[[ 0.93  4.62]
 [ 0.29 -3.57]
 [ 0.57 -3.89]
 [ 1.03  4.84]
 [ 0.85  4.90]
 [ 1.61 -3.75]
 [ 0.43 -3.90]]
:
[[ 4.62  0.93]
 [-3.57  0.29]
 [-3.89  0.57]
 [ 4.84  1.03]
 [ 4.90  0.85]
 [-3.75  1.61]
 [-3.90  0.43]]

[[-0.18 -0.39  2.04 -0.31  3.63  0.77  1.47 -1.79  6.04]
 [ 0.52 -2.86  4.88  1.90  2.00 -1.48  0.72  2.41 -1.23]
 [-1.49  0.19 -4.43  0.80 -2.29  2.24  4.47  3.42  0.49]
 [ 2.04 -1.10  0.06 -1.04 -1.96  0.59  0.18  0.44  4.34]]
:
[[ 6.04 -1.79  1.47  0.77  3.63 -0.31  2.04 -0.39 -0.18]
 [-1.23  2.41  0.72 -1.48  2.00  1.90  4.88 -2.86  0.52]
 [ 0.49  3.42  4.47  2.24 -2.29  0.80 -4.43  0.19 -1.49]
 [ 4.34  0.44  0.18  0.59 -1.96 -1.04  0.06 -1.10  2.04]]

[[ 3.35  1.86 -3.04 -2.67  2.00 -2.92 -2.69 -3.22  4.69 -0.08 -0.53 -2.44
   2.81]
 [ 0.04 -0.22 -5.52 -1.56  0.35  5.30  2.46  1.08 -3.56  1.38  0.74  0.12
  -3.20]
 [-1.17  1.72 -3.29  1.45  0.62 -5.30  3.12 -0.75  5.35  1.65  1.21 -1.89
   1.84]
 [-3.44 -0.51  5.62  0.12  3.52  2.65 -1.19 -1.82  2.05 -1.94 -4.34  1.40
  -1.07]
 [ 0.56 -0.80 -5.76  0.78 -1.72  5.30  0.80  0.65 -2.90  1.51 -0.05 -0.61
  -4.17]]
:
[[ 2.81 -2.44 -0.53 -0.08  4.69 -3.22 -2.69 -2.92  2.00 -2.67 -3.04  1.86
   3.35]
 [-3.20  0.12  0.74  1.38 -3.56  1.08  2.46  5.30  0.35 -1.56 -5.52 -0.22
   0.04]
 [ 1.84 -1.89  1.21  1.65  5.35 -0.75  3.12 -5.30  0.62  1.45 -3.29  1.72
  -1.17]
 [-1.07  1.40 -4.34 -1.94  2.05 -1.82 -1.19  2.65  3.52  0.12  5.62 -0.51
  -3.44]
 [-4.17 -0.61 -0.05  1.51 -2.90  0.65  0.80  5.30 -1.72  0.78 -5.76 -0.80
   0.56]]

[[-0.48  1.12  3.23 -3.60 -1.17 -5.41  1.02]
 [-2.17 -3.13  1.23 -1.66  1.15 -1.83 -2.95]
 [ 0.57  1.35 -1.83  0.19 -1.36  2.59  0.81]
 [ 0.97  1.89  0.58  0.92  3.02  1.31  2.98]]
:
[[ 1.02 -5.41 -1.17 -3.60  3.23  1.12 -0.48]
 [-2.95 -1.83  1.15 -1.66  1.23 -3.13 -2.17]
 [ 0.81  2.59 -1.36  0.19 -1.83  1.35  0.57]
 [ 2.98  1.31  3.02  0.92  0.58  1.89  0.97]]

[[-4.53 -3.36  1.57  3.84  3.93  3.98 -4.02 -4.22]
 [ 3.31  3.90 -3.93  4.33 -4.01 -4.23  4.19  2.93]
 [ 2.28 -2.51  3.19 -3.33  2.35  2.79 -3.61  0.63]]
:
[[-4.22 -4.02  3.98  3.93  3.84  1.57 -3.36 -4.53]
 [ 2.93  4.19 -4.23 -4.01  4.33 -3.93  3.90  3.31]
 [ 0.63 -3.61  2.79  2.35 -3.33  3.19 -2.51  2.28]]

[[ 0.79 -0.69  0.22  3.25  2.67 -0.42  0.77  0.47]
 [-1.12 -2.30  0.26  0.16  4.04  1.68 -0.75  6.26]]
:
[[ 0.47  0.77 -0.42  2.67  3.25  0.22 -0.69  0.79]
 [ 6.26 -0.75  1.68  4.04  0.16  0.26 -2.30 -1.12]]

[[-1.26  0.15 -0.75 -4.95 -1.81 -1.96 -2.31  0.09 -1.67]
 [-0.11  0.26  0.18 -2.49  2.44 -1.82 -3.22  1.69  0.96]
 [ 0.64 -1.41  0.28 -0.41 -2.51 -1.17  0.78 -0.57 -2.65]]
:
[[-1.67  0.09 -2.31 -1.96 -1.81 -4.95 -0.75  0.15 -1.26]
 [ 0.96  1.69 -3.22 -1.82  2.44 -2.49  0.18  0.26 -0.11]
 [-2.65 -0.57  0.78 -1.17 -2.51 -0.41  0.28 -1.41  0.64]]

[[-0.27  2.91]
 [-2.56  6.15]
 [ 0.15  2.47]
 [-1.60 -3.54]
 [-0.57  2.02]
 [ 4.56  0.07]
 [-0.03 -2.48]
 [ 3.69 -0.83]
 [-1.28  3.52]
 [-3.11  1.32]
 [ 0.74  0.53]
 [ 2.55 -4.11]]
:
[[ 2.91 -0.27]
 [ 6.15 -2.56]
 [ 2.47  0.15]
 [-3.54 -1.60]
 [ 2.02 -0.57]
 [ 0.07  4.56]
 [-2.48 -0.03]
 [-0.83  3.69]
 [ 3.52 -1.28]
 [ 1.32 -3.11]
 [ 0.53  0.74]
 [-4.11  2.55]]
